Small tables with named rows and columns. After each table, cells are looked up by row and column.

Table sonen
|  | vimifof | vof | sel | dumakam | pemalip | pulet | sugigov | rab | rili | bipi |
|---|---|---|---|---|---|---|---|---|---|---|
| kabez | 244 | 173 | 150 | 223 | 223 | 199 | 203 | 220 | 195 | 77 |
| bivazu | 155 | 62 | 174 | 92 | 53 | 186 | 133 | 205 | 208 | 202 |
| zaf | 43 | 11 | 114 | 209 | 75 | 127 | 239 | 180 | 96 | 187 |
| tolak | 121 | 227 | 93 | 166 | 211 | 114 | 217 | 45 | 197 | 103 |

What is the pulet of kabez in sonen?
199
What is the rili of tolak in sonen?
197
What is the rab of bivazu in sonen?
205
What is the dumakam of kabez in sonen?
223
What is the bipi of tolak in sonen?
103
What is the sel of zaf in sonen?
114
What is the pemalip of zaf in sonen?
75
What is the vof of kabez in sonen?
173
What is the sugigov of tolak in sonen?
217
What is the bipi of kabez in sonen?
77
What is the rili of zaf in sonen?
96
What is the sel of bivazu in sonen?
174
What is the rab of zaf in sonen?
180
What is the bipi of zaf in sonen?
187
What is the vof of bivazu in sonen?
62
Which row has the largest dumakam? kabez

Table kat
,mibobib,zal,laz,gat
fatomor,-81,-708,598,-482
lugotu,-172,-361,234,-24
tese,-287,-252,-453,-218
zosar,-156,-520,-208,-206
basafik,-103,-18,42,410
dod,-48,-223,158,140
veki,-167,-321,-546,-439
dit,-104,-919,-28,-398
rep,-351,237,-760,-132
fimo,-163,-281,-498,-565
fibuka,-171,-503,-208,-295
vopi,58,-202,-314,-472
vonu,-214,-312,197,3

fibuka, mibobib: -171
lugotu, gat: -24
basafik, laz: 42
basafik, zal: -18
dit, zal: -919
rep, zal: 237
rep, gat: -132
basafik, mibobib: -103
fatomor, zal: -708
rep, laz: -760

doka.csv
,rupevu,rokuv,pidi,guzur,lenil,vero,fus
modobet,29707,61069,91976,48324,48794,25542,93710
dula,75873,18709,85367,85302,51191,50946,86402
vabasu,58637,51042,47009,45842,48961,47303,47051
pogabub,46061,65045,9439,59383,47810,74107,8646
tad,64181,44124,73305,41963,49105,32530,73953
dekina,17937,80056,88261,21526,47415,12797,90196
mab,28280,80351,11132,54602,46604,69378,10396
kup,72763,50652,53862,16356,48360,27091,53692
kar,79223,28235,14026,99476,49892,95833,12910

What is the rokuv of modobet in doka? 61069
What is the fus of vabasu in doka? 47051
What is the pidi of pogabub in doka? 9439
What is the fus of tad in doka? 73953
What is the lenil of dula in doka? 51191
What is the rupevu of mab in doka? 28280
What is the guzur of kar in doka? 99476
What is the guzur of pogabub in doka? 59383
What is the guzur of dekina in doka? 21526
Which row has the largest vero? kar

zovitu =
	soken	farames	pur	zolu	bon	gora
zura	138	155	35	175	221	81
noz	103	124	61	168	43	110
lan	112	99	173	77	42	173
rebusim	112	83	175	98	141	99

zura, pur => 35
lan, soken => 112
noz, soken => 103
noz, zolu => 168
lan, pur => 173
rebusim, farames => 83
rebusim, pur => 175
lan, gora => 173
lan, zolu => 77
Which row has the largest soken? zura

rus.csv
,bifor,noz,kalip,lol,tud
mas,19.713,23.953,-45.455,18.476,-27.661
suveri,41.505,11.841,12.893,25.639,-31.203
vulav,-26.299,44.882,-30.970,55.121,-0.735
nosi,35.665,-57.214,19.138,16.740,-33.733
kalore,21.658,5.809,-51.735,-10.640,39.124
zag,-22.477,-1.434,23.349,-3.270,79.751
vezito,-5.016,-17.146,-6.762,-18.316,31.678
pamuk,-21.952,62.587,58.924,43.117,-9.214
rilo,-27.125,-1.146,15.609,59.586,-7.037
zupenum,-28.771,9.546,33.329,40.819,-2.808
bub,-0.839,-8.036,39.856,40.040,-15.240

vulav, lol -> 55.121
vulav, kalip -> -30.970
pamuk, kalip -> 58.924
mas, kalip -> -45.455
suveri, bifor -> 41.505
mas, lol -> 18.476
suveri, tud -> -31.203
rilo, tud -> -7.037
bub, bifor -> -0.839
zupenum, lol -> 40.819
mas, bifor -> 19.713
nosi, bifor -> 35.665
zupenum, kalip -> 33.329
pamuk, noz -> 62.587
suveri, lol -> 25.639
bub, kalip -> 39.856
vulav, bifor -> -26.299
Which row has the largest kalip? pamuk

zevolo:
         gaz  zukef  kebug
motot    212    227    870
magami   389      3    434
buzok    156    257    963
bizib    725    251    162
mos      219    638    429
lidanez  421    850     40
nonov    406    668    136

What is the zukef of nonov in zevolo?
668
What is the kebug of buzok in zevolo?
963
What is the kebug of lidanez in zevolo?
40
What is the gaz of motot in zevolo?
212
What is the kebug of motot in zevolo?
870
What is the kebug of mos in zevolo?
429
What is the gaz of mos in zevolo?
219
What is the gaz of nonov in zevolo?
406
What is the zukef of motot in zevolo?
227
What is the zukef of bizib in zevolo?
251
What is the kebug of magami in zevolo?
434
What is the gaz of magami in zevolo?
389
What is the zukef of mos in zevolo?
638
What is the gaz of bizib in zevolo?
725
What is the zukef of lidanez in zevolo?
850
What is the zukef of buzok in zevolo?
257

rimabu
           fon  nolilen  lolegus  vapavo    bap   ripi    lup   gisu  rarugir
sodo      0.03     0.14     0.19    0.03   0.08   0.13  -0.37  -0.37    -0.26
lilogek  -0.07    -0.15    -0.18   -0.38  -0.03  -0.04  -0.09  -0.11     0.20
tilelaz  -0.04     0.09    -0.14   -0.10   0.56   0.15   0.61  -0.20     0.15
rivamet   0.14     0.04    -0.04    0.07  -0.49  -0.17   0.49   0.05     0.29
lafizul  -0.18     0.03    -0.19   -0.36  -0.11   0.09  -0.07  -0.04    -0.64
mife     -0.20    -0.22    -0.53    0.18  -0.20  -0.15   0.39  -0.07     0.23
nito      0.19     0.07    -0.23    0.00   0.00  -0.10   0.15   0.37    -0.72
modizi   -0.11     0.22    -0.08   -0.01  -0.12  -0.12   0.14  -0.17    -0.04
luzi      0.42     0.36     0.64    0.06  -0.20  -0.17   0.15  -0.21     0.76
fefan    -0.29     0.08     0.21    0.16   0.31   0.06  -0.03  -0.20     0.64
bokudu   -0.03    -0.08    -0.55   -0.22   0.07   0.05  -0.27   0.09    -0.49

What is the fon of rivamet in rimabu?
0.14
What is the lup of lilogek in rimabu?
-0.09
What is the fon of modizi in rimabu?
-0.11
What is the gisu of luzi in rimabu?
-0.21
What is the ripi of mife in rimabu?
-0.15
What is the bap of sodo in rimabu?
0.08
What is the lolegus of fefan in rimabu?
0.21
What is the bap of bokudu in rimabu?
0.07
What is the ripi of lilogek in rimabu?
-0.04
What is the ripi of tilelaz in rimabu?
0.15
What is the lup of lafizul in rimabu?
-0.07
What is the bap of rivamet in rimabu?
-0.49
What is the lup of bokudu in rimabu?
-0.27
What is the ripi of modizi in rimabu?
-0.12

